Below are the code and all the weights of a small trained network. Each question names an input and a class and asks about switching units off, where a switched-off unit gives its printed mean instead of its output.

import numpy as np


def w(rows, s, z=0):
    codes = np.array(rows[::2]) - 128.0
    scale = np.full(codes.shape[1], s)
    scale[-1] = z or s
    return codes * scale


def f(y):
    return y / 2 * (1 + np.tanh(0.7978845608 * (y + 0.044715 * y**3)))


def log_softmax(a):
    a = a - a.max(-1, keepdims=True)
    return a - np.log(np.exp(a).sum(-1, keepdims=True))


def net(x, mask):
    res = np.array(x, float).reshape(1, 2) / 4 @ E
    y = f(res @ A[0][:, :-1].T + A[0][:, -1])
    res = res + np.where(mask, y, B[0][:, -1]) @ B[0][:, :-1]
    return log_softmax(res[-1] @ U[:, :-1].T + U[:, -1])


A, B = {}, {}
E = w([
[60,63,162,116,167,46,96,208,215,159,197,189],'x0',
[60,227,204,253,201,111,63,168,156,6,49,178],'x1',
],0.0055)
A[0] = w([
[166,156,134,142,129,170,155,81,87,103,97,82,143],'N0',
[116,254,167,187,162,143,105,128,121,21,54,141,251],'N1',
[56,136,176,166,186,90,65,195,178,101,121,216,207],'N2',
[105,84,125,108,134,85,113,169,168,156,172,159,211],'N3',
[199,108,71,83,60,149,209,84,94,163,145,55,150],'N4',
[196,110,77,86,69,142,208,84,98,158,139,60,153],'N5',
[168,154,133,147,127,165,145,85,86,104,97,80,131],'N6',
],0.0076,0.0027)
B[0] = w([
[85,190,84,166,89,83,87,104,66,151,155,154,174],'N0',
[147,206,123,159,118,138,123,27,1,95,99,80,254],'N1',
[151,111,216,84,214,193,193,133,130,109,123,116,251],'N2',
[88,77,149,68,142,123,110,166,159,155,170,163,187],'N3',
[187,151,218,120,195,201,205,91,89,83,81,68,255],'N4',
[185,156,201,129,196,203,196,86,87,76,85,80,244],'N5',
[93,185,82,169,80,74,89,112,75,158,152,162,170],'N6',
],0.0068,0.0086)
U = w([
[102,145,3,151,24,79,58,113,111,133,124,131,126],'0',
[177,133,167,124,162,177,176,113,118,97,96,90,144],'1',
[81,78,129,95,131,103,116,207,232,178,186,192,144],'2',
[130,127,31,168,59,64,97,177,199,172,110,174,1],'3',
],0.011,0.0083)

Each question gives the input, the list of numbers given to net, and the class t.
The units are the neurons (one row each of A and B). Each row of codes is followed by its name. A weight is (code - 128) times the scale printed after its matrix; where a second scale follows, it is the last column's (A, B and U).
mask holds one flag per neuron, in row order. A switched-off neuron (its flag False) gives its mean, the last column of its row in B, instead of its output. The means were averaged over made-up inputs and are rounded, as every weight is.
A unit's drop is (log p(t) with every unit on - log p(t) with that unit switched off) / (log p(t) with every unit on - log p(t) with every unit switched off).
The circuit of an input: a set's keep is (log p(t) with only the set's units on - log p(t) with every unit switched off) / (log p(t) with every unit on - log p(t) with every unit switched off). Starting from all 7 units, units are removed one at a time, each time the one whose removal leaves the highest keep (on an exact tie, the one counted first), for as long as the keep stays at least 0.8.
circuit, biggest first: the units of the circuit, biggest drop first
most important unit: the unit with the biggest drop
k most important neurons: the k neurons with the biggest drops, biggest first
drop of u: that unit's drop, to one decimal
input [4,1], class 2: 3 most important neurons	(N4 N5 N1)
input [6,3], class 2: 4 most important neurons	(N4 N5 N3 N1)
input [-4,1], class 0: circuit, biggest first	(N2 N4 N5)
input [-1,1], class 0: 2 most important neurons	(N4 N5)
input [-7,2], class 0: most important unit	N2
input [-2,2], class 0: 3 most important neurons	(N4 N5 N2)
input [6,-6], class 2: 2 most important neurons	(N1 N3)
input [4,2], class 2: 3 most important neurons	(N4 N5 N1)
input [0,0], class 0: drop of N4	0.4
input [-6,7], class 0: drop of N6	0.1
input [-3,3], class 0: drop of N4	0.3
